Below are the code and all the weights of a small trained network. Each question names an input and a class and asks about switching units off, where a switched-off unit gives its printed mean instead of its output.

import numpy as np


def w(rows, s, z=0):
    codes = np.array(rows[::2]) - 128.0
    scale = np.full(codes.shape[1], s)
    scale[-1] = z or s
    return codes * scale


def f(y):
    return y / 2 * (1 + np.tanh(0.7978845608 * (y + 0.044715 * y**3)))


def log_softmax(a):
    a = a - a.max(-1, keepdims=True)
    return a - np.log(np.exp(a).sum(-1, keepdims=True))


def net(x, mask):
    res = np.array(x, float).reshape(1, 3) / 4 @ E
    y = f(res @ A[0][:, :-1].T + A[0][:, -1])
    res = res + np.where(mask, y, B[0][:, -1]) @ B[0][:, :-1]
    return log_softmax(res[-1] @ U[:, :-1].T + U[:, -1])


A, B = {}, {}
E = w([
[255,116,205,29,179,254,21,123],'x0',
[164,203,108,90,107,208,239,84],'x1',
[176,54,152,41,181,40,100,19],'x2',
],0.0084)
A[0] = w([
[168,135,140,87,153,249,84,129,170],'neuron 0',
[121,155,113,146,105,87,108,205,189],'neuron 1',
[107,113,124,131,135,79,80,127,199],'neuron 2',
[86,132,124,181,114,172,93,223,109],'neuron 3',
[105,116,137,124,120,45,104,100,242],'neuron 4',
[112,152,130,113,156,148,131,115,117],'neuron 5',
[103,146,125,132,127,56,144,92,144],'neuron 6',
[127,158,130,137,94,193,170,151,254],'neuron 7',
[120,131,76,124,164,125,156,114,164],'neuron 8',
[145,124,124,99,182,115,108,125,207],'neuron 9',
[133,91,119,121,78,141,85,96,66],'neuron 10',
[152,115,133,83,90,163,103,133,218],'neuron 11',
[135,126,123,142,168,179,140,157,79],'neuron 12',
[142,179,102,102,130,117,137,89,196],'neuron 13',
[131,105,94,139,136,59,147,124,180],'neuron 14',
[177,99,152,62,162,114,44,71,194],'neuron 15',
[98,132,119,162,128,85,129,163,174],'neuron 16',
[135,109,147,110,95,138,180,71,124],'neuron 17',
],0.015,0.0033)
B[0] = w([
[235,186,139,131,31,73,99,135,242],'neuron 0',
[103,81,122,148,142,179,117,191,186],'neuron 1',
[168,68,119,137,175,63,132,117,181],'neuron 2',
[136,176,125,156,189,238,149,187,211],'neuron 3',
[147,55,138,149,94,52,163,134,202],'neuron 4',
[141,133,143,92,144,106,132,134,136],'neuron 5',
[77,116,152,118,45,100,154,116,189],'neuron 6',
[87,255,121,93,168,114,119,103,207],'neuron 7',
[123,142,134,99,141,124,177,94,154],'neuron 8',
[161,93,140,136,134,156,107,103,173],'neuron 9',
[167,134,127,118,132,152,131,105,142],'neuron 10',
[170,140,118,121,121,122,78,137,180],'neuron 11',
[116,153,114,119,107,102,133,155,151],'neuron 12',
[115,139,149,131,159,82,129,78,159],'neuron 13',
[71,82,121,129,61,97,139,157,189],'neuron 14',
[177,34,126,93,183,206,51,83,250],'neuron 15',
[153,81,145,187,102,152,154,144,192],'neuron 16',
[71,111,88,120,154,83,100,96,160],'neuron 17',
],0.021,0.017)
U = w([
[39,31,149,131,6,50,154,75,193],'0',
[19,168,58,70,163,121,145,39,33],'1',
[87,47,126,211,120,131,149,199,60],'2',
[165,229,119,130,33,149,71,196,101],'3',
[172,35,156,75,109,166,14,46,253],'4',
[52,176,83,165,136,254,145,188,101],'5',
],0.0081,0.0013)

Each question gives the input, the list of numbers given to net, and the class t.
The units are the neurons (one row each of A and B). Each row of codes is followed by its name. A weight is (code - 128) times the scale printed after its matrix; where a second scale follows, it is the last column's (A, B and U).
mask holds one flag per neuron, in row order. A switched-off neuron (its flag False) gives its mean, the last column of its row in B, instead of its output. The means were averaged over made-up inputs and are rounded, as every weight is.
A unit's drop is (log p(t) with every unit on - log p(t) with that unit switched off) / (log p(t) with every unit on - log p(t) with every unit switched off).
unit that matters most: the unit with the biggest drop
top k neurons: the k neurons with the biggest drops, biggest first
drop when u is switched off: that unit's drop, to one decimal
input [-2,-8,-8], class 5: unit that matters most => neuron 3
input [-1,3,1], class 1: top 3 neurons => (neuron 0; neuron 15; neuron 4)
input [-2,-6,7], class 0: top 3 neurons => (neuron 4; neuron 14; neuron 6)
input [3,-4,-8], class 5: top 2 neurons => (neuron 3; neuron 1)
input [3,-3,-6], class 3: top 2 neurons => (neuron 0; neuron 15)
input [-4,3,-1], class 0: top 3 neurons => (neuron 3; neuron 15; neuron 6)
input [2,-8,-3], class 2: top 2 neurons => (neuron 7; neuron 2)
input [-3,-5,-5], class 5: drop when neuron 3 is switched off => 1.0
input [-4,8,-6], class 1: drop when neuron 8 is switched off => 0.1
input [8,3,-3], class 3: drop when neuron 0 is switched off => 0.9
input [8,0,-4], class 3: drop when neuron 0 is switched off => 0.5
